Below is a small trained network, with its code and all its weights. Each question gives an input and a target symbol and asks what happens when units are switched off, that is, made to give their printed mean instead of their output.

import numpy as np


def w(rows, s, z=0):
    codes = np.array(rows[::2]) - 128.0
    scale = np.full(codes.shape[1], s)
    scale[-1] = z or s
    return codes * scale


def norm(h):
    return h / np.sqrt((h * h).mean(-1, keepdims=True) + 1e-5)


def f(y):
    return y / 2 * (1 + np.tanh(0.7978845608 * (y + 0.044715 * y**3)))


def softmax(a):
    e = np.exp(a - a.max(-1, keepdims=True))
    return e / e.sum(-1, keepdims=True)


def log_softmax(a):
    a = a - a.max(-1, keepdims=True)
    return a - np.log(np.exp(a).sum(-1, keepdims=True))


def net(x, mask):
    ids = ['βγεζηλμπσψ'.index(c) for c in x.split()]
    T = len(ids)
    res = E[ids] + P[:T]
    u = 0
    for l in range(2):
        r = norm(res)
        for j in range(2):
            rows = slice(4 * j, 4 * j + 4)
            q, k, v = (r @ M[l][rows].T for M in (Q, K, V))
            z = softmax(np.where(np.tri(T) > 0, q @ k.T / 4**0.5, -1e9)) @ v
            o = O[l][rows]
            res = res + np.where(mask[u + j], z, o[:, -1]) @ o[:, :-1]
        u += 2
        y = f(norm(res) @ A[l][:, :-1].T + A[l][:, -1])
        res = res + np.where(mask[u : u + 12], y, B[l][:, -1]) @ B[l][:, :-1]
        u += 12
    return log_softmax(norm(res)[-1] @ U[:, :-1].T + U[:, -1])


Q, K, V, O, A, B = {}, {}, {}, {}, {}, {}
E = w([
[159,212,123,173,99,102,96],'β',
[146,252,217,137,145,50,67],'γ',
[159,73,197,101,142,87,99],'ε',
[166,183,168,82,69,174,156],'ζ',
[98,121,36,162,167,144,236],'η',
[192,133,140,150,170,150,128],'λ',
[169,105,172,208,186,91,144],'μ',
[65,77,170,181,46,120,191],'π',
[85,147,207,86,123,100,244],'σ',
[137,111,159,149,76,55,168],'ψ',
],0.019)
P = w([
[221,87,5,150,152,54,89],'0',
[79,136,192,204,2,185,135],'1',
[109,174,169,165,77,130,118],'2',
[96,121,163,203,98,164,162],'3',
[124,127,173,194,107,167,177],'4',
[131,156,162,164,124,136,164],'5',
[137,162,177,147,127,137,157],'6',
[126,158,172,162,131,136,170],'7',
[101,181,132,170,150,129,130],'8',
[110,195,139,140,148,120,142],'9',
[144,168,185,113,86,149,116],'10',
[111,142,145,164,155,150,180],'11',
[109,147,173,152,108,177,157],'12',
],0.0079)
Q[0] = w([
[178,152,130,102,108,112,195],'L0H1',
[158,149,193,229,127,84,155],'L0H1',
[134,111,103,131,160,108,101],'L0H1',
[176,122,254,167,112,108,148],'L0H1',
[115,72,191,162,192,67,166],'L0H2',
[174,88,103,158,99,105,255],'L0H2',
[197,91,161,146,94,93,73],'L0H2',
[81,148,124,81,102,194,97],'L0H2',
],0.0095)
K[0] = w([
[197,137,71,109,105,109,166],'L0H1',
[171,92,24,88,130,46,138],'L0H1',
[35,83,110,183,99,122,55],'L0H1',
[238,87,128,75,96,130,149],'L0H1',
[212,97,28,97,115,12,97],'L0H2',
[190,61,92,66,125,136,204],'L0H2',
[106,80,59,208,154,105,95],'L0H2',
[2,171,142,109,153,199,62],'L0H2',
],0.0079)
V[0] = w([
[123,107,113,63,207,127,98],'L0H1',
[88,130,67,163,136,60,57],'L0H1',
[61,178,153,176,254,97,164],'L0H1',
[117,103,140,102,91,155,110],'L0H1',
[154,151,150,139,123,121,161],'L0H2',
[101,155,123,109,128,130,146],'L0H2',
[137,162,163,158,178,107,89],'L0H2',
[62,121,144,181,134,170,127],'L0H2',
],0.0094)
O[0] = w([
[78,81,91,180,210,63,173,51],'L0H1',
[229,133,83,96,163,107,241,90],'L0H1',
[203,59,164,69,122,93,190,75],'L0H1',
[54,75,101,159,186,70,150,36],'L0H1',
[69,177,212,135,113,189,42,251],'L0H2',
[126,135,170,76,230,40,124,45],'L0H2',
[165,182,231,50,175,148,233,232],'L0H2',
[89,172,92,134,159,86,252,5],'L0H2',
],0.0045,0.0031)
A[0] = w([
[211,105,102,91,162,145,132,85],'L0N1',
[236,179,114,48,165,115,141,102],'L0N2',
[169,76,206,133,177,195,127,241],'L0N3',
[53,77,197,173,115,22,176,116],'L0N4',
[161,129,126,169,200,225,80,55],'L0N5',
[94,108,51,222,162,179,192,192],'L0N6',
[183,194,118,254,173,82,112,163],'L0N7',
[226,148,66,178,123,138,80,72],'L0N8',
[139,101,147,224,179,39,131,254],'L0N9',
[40,221,158,101,109,57,216,196],'L0N10',
[112,208,138,225,166,174,43,220],'L0N11',
[162,137,99,40,65,251,145,125],'L0N12',
],0.0077,0.0041)
B[0] = w([
[31,146,129,169,135,143,156,130],'L0N1',
[84,113,166,209,119,192,137,156],'L0N2',
[106,140,114,36,135,141,144,255],'L0N3',
[107,114,254,95,89,160,64,184],'L0N4',
[110,76,115,126,126,206,152,151],'L0N5',
[166,207,152,89,113,127,154,171],'L0N6',
[195,121,136,92,103,126,160,208],'L0N7',
[98,73,125,180,108,109,144,145],'L0N8',
[176,192,148,93,95,105,80,203],'L0N9',
[153,121,152,55,74,141,190,215],'L0N10',
[67,125,189,65,72,244,177,240],'L0N11',
[96,174,81,110,108,127,67,161],'L0N12',
],0.0088,0.0078)
Q[1] = w([
[84,95,122,203,160,103,80],'L1H1',
[111,127,151,62,72,126,116],'L1H1',
[102,126,95,97,150,120,125],'L1H1',
[80,79,95,161,199,96,85],'L1H1',
[245,119,173,59,80,170,116],'L1H2',
[93,163,90,165,147,56,89],'L1H2',
[165,127,98,193,159,99,120],'L1H2',
[125,130,90,206,159,85,105],'L1H2',
],0.012)
K[1] = w([
[90,160,126,77,182,201,130],'L1H1',
[127,152,141,153,109,71,117],'L1H1',
[75,152,119,165,146,159,160],'L1H1',
[80,85,123,7,116,153,178],'L1H1',
[188,63,134,179,116,138,87],'L1H2',
[38,145,122,25,74,153,167],'L1H2',
[108,120,129,65,63,135,197],'L1H2',
[95,165,168,67,94,140,123],'L1H2',
],0.011)
V[1] = w([
[161,176,75,142,72,104,134],'L1H1',
[152,129,96,156,89,159,34],'L1H1',
[124,149,125,144,164,182,91],'L1H1',
[221,73,124,134,204,224,159],'L1H1',
[134,221,98,110,163,165,164],'L1H2',
[137,207,97,195,178,31,141],'L1H2',
[183,72,118,140,141,228,184],'L1H2',
[170,90,2,78,149,180,48],'L1H2',
],0.0089)
O[1] = w([
[146,111,130,254,99,89,95,200],'L1H1',
[126,126,129,96,2,101,132,178],'L1H1',
[145,191,125,104,76,165,63,46],'L1H1',
[98,108,98,101,109,206,191,115],'L1H1',
[169,217,131,149,127,168,99,65],'L1H2',
[98,134,239,150,139,193,126,1],'L1H2',
[142,146,43,179,155,139,178,230],'L1H2',
[59,215,147,124,145,117,200,42],'L1H2',
],0.0088,0.0046)
A[1] = w([
[128,47,167,112,206,59,184,72],'L1N1',
[152,121,148,44,95,170,141,160],'L1N2',
[236,161,128,191,171,146,137,132],'L1N3',
[222,128,109,211,110,181,43,117],'L1N4',
[148,192,144,236,144,183,78,151],'L1N5',
[136,243,192,75,158,136,109,253],'L1N6',
[146,158,149,50,65,141,243,198],'L1N7',
[134,235,184,152,122,2,138,105],'L1N8',
[211,165,120,187,102,113,123,54],'L1N9',
[154,81,133,89,201,114,33,219],'L1N10',
[167,107,131,161,182,193,19,53],'L1N11',
[137,54,150,113,166,217,180,144],'L1N12',
],0.0083,0.0026)
B[1] = w([
[85,144,58,29,70,180,152,130],'L1N1',
[92,118,20,128,154,108,116,209],'L1N2',
[166,137,122,78,134,163,141,141],'L1N3',
[166,138,134,34,48,133,172,140],'L1N4',
[133,198,174,9,120,59,178,133],'L1N5',
[120,225,101,52,225,182,127,189],'L1N6',
[128,54,122,177,137,81,124,251],'L1N7',
[185,132,144,254,213,134,172,150],'L1N8',
[78,181,94,47,130,131,90,136],'L1N9',
[94,133,32,79,73,77,159,142],'L1N10',
[210,102,142,63,75,114,188,129],'L1N11',
[134,94,53,166,68,150,55,163],'L1N12',
],0.0076,0.013)
U = w([
[174,142,123,122,31,151,186,209],'β',
[198,97,145,90,109,185,143,163],'γ',
[75,80,147,93,142,139,204,150],'ε',
[58,182,85,130,96,160,82,112],'ζ',
[147,166,181,147,171,166,145,135],'η',
[132,142,53,188,144,112,180,146],'λ',
[150,50,117,159,142,254,148,5],'μ',
[186,114,146,187,89,94,80,80],'π',
[130,71,97,90,169,99,60,107],'σ',
[98,97,165,232,100,139,119,170],'ψ',
],0.0089,0.0028)

Each question gives the input, a string of symbols that net reads in full, and the target symbol t.
The units are the heads (4 rows each of Q, K, V and O) and the neurons (one row each of A and B). Each row of codes is followed by its name. A weight is (code - 128) times the scale printed after its matrix; where a second scale follows, it is the last column's (O, A, B and U).
mask holds one flag per unit, layer by layer, with each layer's heads first. A switched-off unit (its flag False) gives its mean, the last column of its rows in O or B, instead of its output. The means were averaged over made-up inputs and are rounded, as every weight is.
A unit's drop is (log p(t) with every unit on - log p(t) with that unit switched off) / (log p(t) with every unit on - log p(t) with every unit switched off).
The circuit of an input: a set's keep is (log p(t) with only the set's units on - log p(t) with every unit switched off) / (log p(t) with every unit on - log p(t) with every unit switched off). Starting from the 12 units with the biggest drops (on a tie, the unit counted first), units are removed one at a time, each time the one whose removal leaves the highest keep (on an exact tie, the one counted first), for as long as the keep stays at least 0.8.
units of the circuit, in order: the units of the circuit, biggest drop first
most important unit: the unit with the biggest drop
k most important neurons: the k neurons with the biggest drops, biggest first
top k neurons in layer l: the k neurons of layer l with the biggest drops, biggest first
heads that matter: for each layer, one digit per head in row order, 1 if its drop is at least 0.15 and else 0, layers parted by /
drop when u is switched off: that unit's drop, to one decimal
input ζ ε η ε, target ζ: units of the circuit, in order => [L0H1; L1N7]
input ζ λ η ζ, target ζ: units of the circuit, in order => [L0H1; L0N12]
input λ π ε γ μ ε ψ ε λ ε λ λ η, target λ: heads that matter => 00 / 00
input ψ β γ σ ψ, target ψ: most important unit => L1H2
input π μ ψ, target π: units of the circuit, in order => [L0N11; L1H1]
input π γ ε λ π σ ψ, target π: units of the circuit, in order => [L1H1; L0N11]
input η λ ψ λ ε, target η: 4 most important neurons => [L0N3; L0N10; L0N11; L0N4]
input β ε ζ μ, target β: heads that matter => 10 / 10
input η ε λ γ π ψ σ β λ μ, target η: top 4 neurons in layer 0 => [L0N3; L0N11; L0N10; L0N4]
input ε λ γ ε γ ε γ γ ε λ β ζ λ, target ε: 2 most important neurons => [L0N11; L0N3]
input μ ζ σ ε λ η π ψ β ψ λ, target μ: heads that matter => 00 / 10
input μ π ψ ζ ε σ ζ π, target ψ: heads that matter => 00 / 00
input η ψ ε ε λ ζ ε ε ψ ε β, target η: 2 most important neurons => [L0N3; L0N11]
input ζ ζ λ π λ π λ μ λ σ μ λ ψ, target ζ: units of the circuit, in order => [L0H1]
input ζ γ ε ζ γ γ ζ ζ, target ζ: heads that matter => 00 / 00
input η γ ζ μ η η λ η η γ ψ, target η: 4 most important neurons => [L0N3; L0N11; L0N10; L0N4]
input η σ ψ ε, target η: top 4 neurons in layer 0 => [L0N3; L0N10; L0N4; L0N11]
input η γ β λ π σ λ γ η ζ λ σ, target η: top 3 neurons in layer 0 => [L0N3; L0N11; L0N6]
input λ β ε ζ ψ γ η π ε ε, target λ: heads that matter => 00 / 01
input η π β π μ ζ π ε ψ γ σ, target η: most important neuron => [L0N3]
input σ ψ λ μ β λ ε π γ π ζ σ ε, target σ: heads that matter => 00 / 00
input ε λ ε μ γ β μ ζ η ε, target ε: top 4 neurons in layer 0 => [L0N11; L0N4; L0N6; L0N12]
input ψ μ ε β η γ σ π, target ψ: drop when L0H2 is switched off => 0.1
input σ γ μ μ γ β ε, target σ: drop when L1H2 is switched off => 0.2
input γ λ σ λ λ λ γ γ β β, target γ: drop when L1H1 is switched off => 0.1
input η γ ε λ ε β λ ε π ε π μ, target η: drop when L1N1 is switched off => 0.0
input λ σ μ ε η γ ψ, target λ: most important unit => L1H2
